Here is a tiny trained network, its code and every weight. The questions are about switching its units off for an input and a target symbol, where a switched-off unit gives its printed mean instead of its output.

import numpy as np


def w(rows, s, z=0):
    codes = np.array(rows[::2]) - 128.0
    scale = np.full(codes.shape[1], s)
    scale[-1] = z or s
    return codes * scale


def norm(h):
    return h / np.sqrt((h * h).mean(-1, keepdims=True) + 1e-5)


def f(y):
    return y / 2 * (1 + np.tanh(0.7978845608 * (y + 0.044715 * y**3)))


def softmax(a):
    e = np.exp(a - a.max(-1, keepdims=True))
    return e / e.sum(-1, keepdims=True)


def log_softmax(a):
    a = a - a.max(-1, keepdims=True)
    return a - np.log(np.exp(a).sum(-1, keepdims=True))


def net(x, mask):
    ids = ['βδεηθμπτψ'.index(c) for c in x.split()]
    T = len(ids)
    res = E[ids] + P[:T]
    u = 0
    for l in range(2):
        r = norm(res)
        for j in range(2):
            rows = slice(2 * j, 2 * j + 2)
            q, k, v = (r @ M[l][rows].T for M in (Q, K, V))
            z = softmax(np.where(np.tri(T) > 0, q @ k.T / 2**0.5, -1e9)) @ v
            o = O[l][rows]
            res = res + np.where(mask[u + j], z, o[:, -1]) @ o[:, :-1]
        u += 2
        y = f(norm(res) @ A[l][:, :-1].T + A[l][:, -1])
        res = res + np.where(mask[u : u + 4], y, B[l][:, -1]) @ B[l][:, :-1]
        u += 4
    return log_softmax(norm(res)[-1] @ U[:, :-1].T + U[:, -1])


Q, K, V, O, A, B = {}, {}, {}, {}, {}, {}
E = w([
[111,159,145,61,123],'β',
[145,142,157,98,157],'δ',
[168,89,153,91,79],'ε',
[133,134,166,34,119],'η',
[152,151,118,68,100],'θ',
[101,131,89,137,98],'μ',
[165,98,180,124,130],'π',
[1,103,56,104,28],'τ',
[51,50,151,154,188],'ψ',
],0.0024)
P = w([
[143,141,95,178,148],'0',
[92,160,136,10,89],'1',
[85,110,128,6,101],'2',
[81,201,176,101,91],'3',
[116,144,169,123,88],'4',
[106,151,155,131,94],'5',
[142,105,120,123,115],'6',
[121,123,137,135,124],'7',
[143,70,103,137,156],'8',
[155,110,100,167,151],'9',
[161,50,78,114,159],'10',
[170,31,80,102,153],'11',
],0.0021)
Q[0] = w([
[67,84,193,99,90],'0.h1',
[86,2,117,28,161],'0.h1',
[141,61,110,87,13],'0.h2',
[129,230,244,218,65],'0.h2',
],0.0046)
K[0] = w([
[67,76,57,206,107],'0.h1',
[176,14,46,212,104],'0.h1',
[111,66,136,171,226],'0.h2',
[1,127,182,91,65],'0.h2',
],0.0044)
V[0] = w([
[50,191,52,155,163],'0.h1',
[186,123,48,226,96],'0.h1',
[156,98,194,206,195],'0.h2',
[1,65,159,176,148],'0.h2',
],0.0041)
O[0] = w([
[240,142,59,141,182,22],'0.h1',
[108,210,82,242,104,13],'0.h1',
[68,210,224,76,159,3],'0.h2',
[70,138,59,4,215,55],'0.h2',
],0.0039,0.0021)
A[0] = w([
[171,91,131,252,92,74],'0.n1',
[66,96,72,111,49,168],'0.n2',
[133,192,127,84,67,110],'0.n3',
[86,115,60,142,183,254],'0.n4',
],0.0035,0.00078)
B[0] = w([
[74,152,106,3,177,160],'0.n1',
[200,121,216,120,159,253],'0.n2',
[142,110,157,185,216,129],'0.n3',
[160,92,197,57,107,125],'0.n4',
],0.0027,0.0018)
Q[1] = w([
[78,204,90,254,190],'1.h1',
[100,179,117,171,187],'1.h1',
[188,72,184,77,154],'1.h2',
[156,30,138,66,144],'1.h2',
],0.0075)
K[1] = w([
[125,37,166,2,151],'1.h1',
[113,7,191,12,94],'1.h1',
[19,25,80,164,113],'1.h2',
[49,59,97,202,165],'1.h2',
],0.0053)
V[1] = w([
[177,215,77,234,78],'1.h1',
[149,68,160,161,86],'1.h1',
[201,95,143,241,223],'1.h2',
[1,105,55,213,101],'1.h2',
],0.004)
O[1] = w([
[37,93,94,224,216,245],'1.h1',
[200,154,46,140,154,242],'1.h1',
[85,133,158,2,227,4],'1.h2',
[82,106,28,49,23,77],'1.h2',
],0.0039,0.0019)
A[1] = w([
[75,253,60,149,123,175],'1.n1',
[50,73,125,116,65,188],'1.n2',
[108,28,164,115,147,250],'1.n3',
[207,211,169,76,82,214],'1.n4',
],0.0053,0.0012)
B[1] = w([
[151,34,178,65,120,109],'1.n1',
[163,251,104,82,156,208],'1.n2',
[174,250,126,102,121,253],'1.n3',
[4,41,97,148,169,170],'1.n4',
],0.004,0.0036)
U = w([
[191,24,64,134,120,123],'β',
[106,176,241,189,149,88],'δ',
[227,112,164,161,148,101],'ε',
[40,147,97,67,212,104],'η',
[111,83,68,189,200,6],'θ',
[74,191,170,184,33,154],'μ',
[72,121,216,99,103,207],'π',
[124,157,15,172,27,128],'τ',
[158,170,95,3,192,198],'ψ',
],0.005,0.0019)

Each question gives the input, a string of symbols that net reads in full, and the target symbol t.
The units are the heads (2 rows each of Q, K, V and O) and the neurons (one row each of A and B). Each row of codes is followed by its name. A weight is (code - 128) times the scale printed after its matrix; where a second scale follows, it is the last column's (O, A, B and U).
mask holds one flag per unit, layer by layer, with each layer's heads first. A switched-off unit (its flag False) gives its mean, the last column of its rows in O or B, instead of its output. The means were averaged over made-up inputs and are rounded, as every weight is.
A unit's drop is (log p(t) with every unit on - log p(t) with that unit switched off) / (log p(t) with every unit on - log p(t) with every unit switched off).
The circuit of an input: a set's keep is (log p(t) with only the set's units on - log p(t) with every unit switched off) / (log p(t) with every unit on - log p(t) with every unit switched off). Starting from all 12 units, units are removed one at a time, each time the one whose removal leaves the highest keep (on an exact tie, the one counted first), for as long as the keep stays at least 0.8.
units of the circuit, in order: the units of the circuit, biggest drop first
heads that matter: for each layer, one digit per head in row order, 1 if its drop is at least 0.15 and else 0, layers parted by /
input ψ τ π δ ψ η μ π, target π: units of the circuit, in order	1.h1, 0.h2, 1.n4
input ε π τ ε, target τ: units of the circuit, in order	1.h2, 0.h1
input ε μ ψ ε π ψ ψ ε, target ψ: units of the circuit, in order	0.h2
input η η θ ε μ ε, target β: heads that matter	01 / 10
input μ β ψ β, target η: heads that matter	10 / 11
input η ε τ ε η, target β: heads that matter	01 / 10
input η ψ η ε δ τ ψ η β, target β: units of the circuit, in order	1.h1, 1.n4, 1.n2
input ε ε β, target τ: heads that matter	10 / 01
input η ψ ε τ μ θ μ, target β: heads that matter	10 / 10
input ψ τ η ε ε ε ε η, target π: heads that matter	11 / 10
input π ψ η θ ψ ψ τ τ π ε ε δ, target μ: units of the circuit, in order	0.h2, 0.h1, 1.h2
input ψ η ψ θ ε η ε, target π: units of the circuit, in order	1.h1, 0.h2, 1.n4, 1.h2
input τ η μ η ε μ ε ψ ψ ε θ ε, target ψ: units of the circuit, in order	0.h1, 1.h2
input π β τ τ θ δ ε θ η, target μ: units of the circuit, in order	0.h2, 1.h2
input ε τ ψ, target τ: units of the circuit, in order	1.h2
input δ ε β τ β τ δ ε η π ε π, target δ: units of the circuit, in order	0.h1, 0.h2
input δ η π, target δ: heads that matter	00 / 01
input η δ η τ ψ η ε μ δ θ, target β: heads that matter	00 / 10
input τ π η θ δ ψ τ, target ψ: heads that matter	11 / 00
input ψ η ψ ε μ ψ θ δ π ε η, target π: heads that matter	01 / 10
